Here is a tiny trained network, its code and every weight. The questions are about switching its units off for an input and a class, where a switched-off unit gives its printed mean instead of its output.

import numpy as np


def w(rows, s, z=0):
    codes = np.array(rows[::2]) - 128.0
    scale = np.full(codes.shape[1], s)
    scale[-1] = z or s
    return codes * scale


def f(y):
    return np.maximum(y, 0)


def log_softmax(a):
    a = a - a.max(-1, keepdims=True)
    return a - np.log(np.exp(a).sum(-1, keepdims=True))


def net(x, mask):
    res = np.array(x, float).reshape(1, 8) / 4 @ E
    y = f(res @ A[0][:, :-1].T + A[0][:, -1])
    res = res + np.where(mask, y, B[0][:, -1]) @ B[0][:, :-1]
    return log_softmax(res[-1] @ U[:, :-1].T + U[:, -1])


A, B = {}, {}
E = w([
[130,151,155,128,138,149,131,123,131,140],'x0',
[48,55,117,199,98,138,132,1,118,176],'x1',
[143,125,117,138,123,111,113,112,136,112],'x2',
[212,111,68,65,145,146,144,78,29,200],'x3',
[117,114,120,110,153,135,130,136,136,141],'x4',
[105,146,69,146,127,114,99,129,100,92],'x5',
[127,103,127,162,107,120,103,142,94,105],'x6',
[117,144,167,165,219,17,193,106,66,99],'x7',
],0.0088)
A[0] = w([
[114,134,151,146,177,65,175,119,115,122,47],'N1',
[137,116,100,96,69,206,57,146,186,150,144],'N2',
[56,126,163,138,151,97,124,166,200,80,5],'N3',
[173,148,105,143,130,112,146,71,92,187,254],'N4',
[84,94,131,195,142,147,155,41,144,119,107],'N5',
[182,109,77,78,161,157,138,83,100,120,22],'N6',
[96,94,145,107,105,102,111,158,175,95,70],'N7',
[70,105,147,151,95,153,178,90,105,156,85],'N8',
[160,78,101,95,141,155,155,131,47,153,99],'N9',
[86,132,145,106,87,139,104,156,134,150,104],'N10',
[130,150,121,167,184,71,177,146,103,123,250],'N11',
[123,133,191,136,159,135,123,114,133,114,44],'N12',
[123,117,179,161,208,64,192,108,95,97,13],'N13',
[224,176,136,94,158,115,130,255,139,69,160],'N14',
[62,128,140,191,133,125,154,138,187,126,29],'N15',
],0.0096,0.00091)
B[0] = w([
[147,156,91,140,155,239,225,155,134,63,183],'N1',
[137,136,42,203,180,159,254,176,180,49,200],'N2',
[189,211,184,66,45,24,89,227,115,100,191],'N3',
[113,154,211,87,91,105,125,88,108,144,177],'N4',
[72,67,191,86,169,129,107,102,160,144,193],'N5',
[124,188,123,82,78,64,175,184,146,150,174],'N6',
[166,187,114,112,95,136,141,114,95,146,163],'N7',
[100,97,125,96,159,138,90,92,148,201,174],'N8',
[153,201,177,96,96,60,131,154,65,106,179],'N9',
[141,159,150,182,108,165,149,181,108,84,152],'N10',
[115,74,100,154,120,177,158,199,179,85,191],'N11',
[173,148,114,129,120,156,105,108,102,124,150],'N12',
[174,144,83,209,144,230,158,104,171,99,206],'N13',
[54,84,109,90,201,117,23,13,238,207,249],'N14',
[143,188,171,103,132,56,84,118,98,93,177],'N15',
],0.0074,0.015)
U = w([
[208,67,37,196,94,223,201,123,134,102,121],'0',
[15,15,131,78,117,105,2,13,155,182,241],'1',
[218,194,190,67,32,16,95,133,33,133,5],'2',
],0.0064,0.0013)

Each question gives the input, the list of numbers given to net, and the class t.
The units are the neurons (one row each of A and B). Each row of codes is followed by its name. A weight is (code - 128) times the scale printed after its matrix; where a second scale follows, it is the last column's (A, B and U).
mask holds one flag per neuron, in row order. A switched-off neuron (its flag False) gives its mean, the last column of its row in B, instead of its output. The means were averaged over made-up inputs and are rounded, as every weight is.
A unit's drop is (log p(t) with every unit on - log p(t) with that unit switched off) / (log p(t) with every unit on - log p(t) with every unit switched off).
The circuit of an input: a set's keep is (log p(t) with only the set's units on - log p(t) with every unit switched off) / (log p(t) with every unit on - log p(t) with every unit switched off). Starting from the 12 units with the biggest drops (on a tie, the unit counted first), units are removed one at a time, each time the one whose removal leaves the highest keep (on an exact tie, the one counted first), for as long as the keep stays at least 0.8.
units of the circuit, in order: the units of the circuit, biggest drop first
most important unit: the unit with the biggest drop
top k neurons: the k neurons with the biggest drops, biggest first
drop of u: that unit's drop, to one decimal
input [-5,0,-2,-4,-1,4,-5,7], class 0: most important unit	N13
input [3,4,3,1,3,-6,0,-4], class 0: top 3 neurons	[N14 N2 N15]
input [-4,-1,-8,-4,6,7,-7,-2], class 2: units of the circuit, in order	[N3 N14]
input [-1,-8,-5,8,1,-7,1,7], class 1: top 2 neurons	[N14 N2]
input [-1,-1,-1,3,5,6,-3,2], class 2: units of the circuit, in order	[N14 N2]
input [-6,1,-1,-6,-8,2,7,5], class 2: top 2 neurons	[N3 N15]
input [-2,3,8,-4,1,-4,0,-1], class 2: top 2 neurons	[N14 N3]
input [0,-5,-5,-6,6,1,1,6], class 0: top 4 neurons	[N13 N1 N11 N9]
input [-2,3,-5,5,6,0,-1,-1], class 2: units of the circuit, in order	[N14 N9]
input [4,5,-3,5,2,-8,-3,-6], class 0: top 4 neurons	[N2 N14 N3 N15]
input [0,4,7,-4,8,2,-7,7], class 0: top 3 neurons	[N13 N14 N1]
input [2,4,6,6,-7,-7,-7,4], class 2: top 2 neurons	[N14 N4]
input [5,3,-2,7,5,-2,-4,-6], class 2: top 2 neurons	[N9 N13]
input [-8,5,-2,-1,-8,-4,-3,-5], class 0: top 4 neurons	[N14 N2 N10 N4]
input [-3,-6,-2,-6,2,-7,-5,6], class 0: top neuron	[N13]
input [5,0,-4,-1,3,-5,-7,8], class 0: drop of N3	0.0
input [7,2,-5,6,-2,4,3,7], class 0: drop of N13	1.2
input [-5,1,-3,2,-3,-4,-6,0], class 2: drop of N3	-0.1
